Below are the code and all the weights of a small trained network. Each question names an input and a class and asks about switching units off, where a switched-off unit gives its printed mean instead of its output.

import numpy as np


def w(rows, s, z=0):
    codes = np.array(rows[::2]) - 128.0
    scale = np.full(codes.shape[1], s)
    scale[-1] = z or s
    return codes * scale


def f(y):
    return np.maximum(y, 0)


def log_softmax(a):
    a = a - a.max(-1, keepdims=True)
    return a - np.log(np.exp(a).sum(-1, keepdims=True))


def net(x, mask):
    res = np.array(x, float).reshape(1, 4) / 4 @ E
    y = f(res @ A[0][:, :-1].T + A[0][:, -1])
    res = res + np.where(mask, y, B[0][:, -1]) @ B[0][:, :-1]
    return log_softmax(res[-1] @ U[:, :-1].T + U[:, -1])


A, B = {}, {}
E = w([
[202,133,201,97,25,78,154,205],'x0',
[187,164,74,28,81,216,254,61],'x1',
[61,41,174,156,132,216,204,174],'x2',
[101,207,207,165,85,120,189,178],'x3',
],0.0078)
A[0] = w([
[173,98,144,39,62,141,174,122,190],'neuron 1',
[223,97,113,31,48,118,196,103,139],'neuron 2',
[179,194,197,132,23,123,175,154,209],'neuron 3',
[131,168,65,121,199,135,156,38,111],'neuron 4',
[149,147,147,165,140,36,35,169,152],'neuron 5',
[89,109,183,167,79,182,204,190,137],'neuron 6',
[211,125,109,86,79,55,130,122,142],'neuron 7',
[73,144,213,157,113,171,163,196,203],'neuron 8',
[83,35,125,182,207,134,47,132,146],'neuron 9',
[77,134,52,101,218,177,105,48,183],'neuron 10',
[187,156,33,46,174,111,111,30,254],'neuron 11',
[173,119,133,57,50,149,166,164,145],'neuron 12',
[120,90,166,105,84,153,255,142,136],'neuron 13',
[33,113,194,208,93,111,73,205,241],'neuron 14',
],0.0087,0.0049)
B[0] = w([
[163,72,95,52,99,219,105,155,215],'neuron 1',
[117,64,91,1,22,210,57,177,230],'neuron 2',
[225,182,207,112,25,114,173,198,237],'neuron 3',
[31,169,61,92,182,225,189,68,196],'neuron 4',
[168,174,184,121,179,60,24,114,209],'neuron 5',
[135,129,188,163,152,171,224,188,209],'neuron 6',
[142,142,62,46,95,123,28,163,189],'neuron 7',
[145,134,206,170,151,87,210,152,216],'neuron 8',
[28,20,73,180,234,60,79,172,227],'neuron 9',
[25,151,68,167,229,177,199,58,229],'neuron 10',
[62,162,16,35,153,201,70,19,254],'neuron 11',
[168,56,123,75,58,213,115,198,204],'neuron 12',
[203,95,190,99,149,233,203,173,210],'neuron 13',
[122,122,185,204,187,12,86,203,250],'neuron 14',
],0.0078,0.012)
U = w([
[160,107,49,49,22,170,59,111,34],'0',
[55,2,121,207,195,33,52,170,227],'1',
[188,235,184,186,76,29,68,163,169],'2',
[156,191,80,87,175,89,49,40,137],'3',
[25,203,47,127,200,206,184,24,150],'4',
[171,99,174,89,68,187,186,176,113],'5',
[175,155,187,199,115,151,239,152,154],'6',
[118,68,94,158,181,173,99,162,3],'7',
],0.0088,0.0043)

Each question gives the input, the list of numbers given to net, and the class t.
The units are the neurons (one row each of A and B). Each row of codes is followed by its name. A weight is (code - 128) times the scale printed after its matrix; where a second scale follows, it is the last column's (A, B and U).
mask holds one flag per neuron, in row order. A switched-off neuron (its flag False) gives its mean, the last column of its row in B, instead of its output. The means were averaged over made-up inputs and are rounded, as every weight is.
A unit's drop is (log p(t) with every unit on - log p(t) with that unit switched off) / (log p(t) with every unit on - log p(t) with every unit switched off).
The circuit of an input: a set's keep is (log p(t) with only the set's units on - log p(t) with every unit switched off) / (log p(t) with every unit on - log p(t) with every unit switched off). Starting from the 12 units with the biggest drops (on a tie, the unit counted first), units are removed one at a time, each time the one whose removal leaves the highest keep (on an exact tie, the one counted first), for as long as the keep stays at least 0.8.
units of the circuit, in order: the units of the circuit, biggest drop first
unit that matters most: the unit with the biggest drop
top k neurons: the k neurons with the biggest drops, biggest first
drop of u: that unit's drop, to one decimal
input [0,1,3,1], class 6: units of the circuit, in order -> (neuron 2; neuron 11)
input [1,2,2,-2], class 0: units of the circuit, in order -> (neuron 8; neuron 14)
input [7,-3,-8,0], class 2: units of the circuit, in order -> (neuron 5)
input [-2,-4,-6,-2], class 3: top 3 neurons -> (neuron 11; neuron 5; neuron 14)
input [0,2,4,6], class 6: top 2 neurons -> (neuron 2; neuron 8)
input [8,-2,0,5], class 2: top 3 neurons -> (neuron 14; neuron 5; neuron 4)
input [-1,7,-2,-6], class 4: top 3 neurons -> (neuron 10; neuron 4; neuron 11)
input [3,-8,-4,3], class 2: top 2 neurons -> (neuron 5; neuron 10)
input [-4,-2,3,-2], class 1: top 2 neurons -> (neuron 9; neuron 11)
input [-4,-1,5,-6], class 4: top 2 neurons -> (neuron 10; neuron 14)
input [-7,8,5,8], class 5: top 3 neurons -> (neuron 13; neuron 11; neuron 14)
input [-8,-1,7,3], class 1: top 3 neurons -> (neuron 9; neuron 11; neuron 14)
input [3,-8,-6,3], class 2: drop of neuron 5 -> 0.2
input [-2,-1,3,1], class 1: unit that matters most -> neuron 3
input [3,0,7,2], class 6: drop of neuron 2 -> 0.2
input [7,-3,5,-1], class 6: drop of neuron 2 -> 0.2
input [2,-6,1,5], class 2: drop of neuron 5 -> 0.1
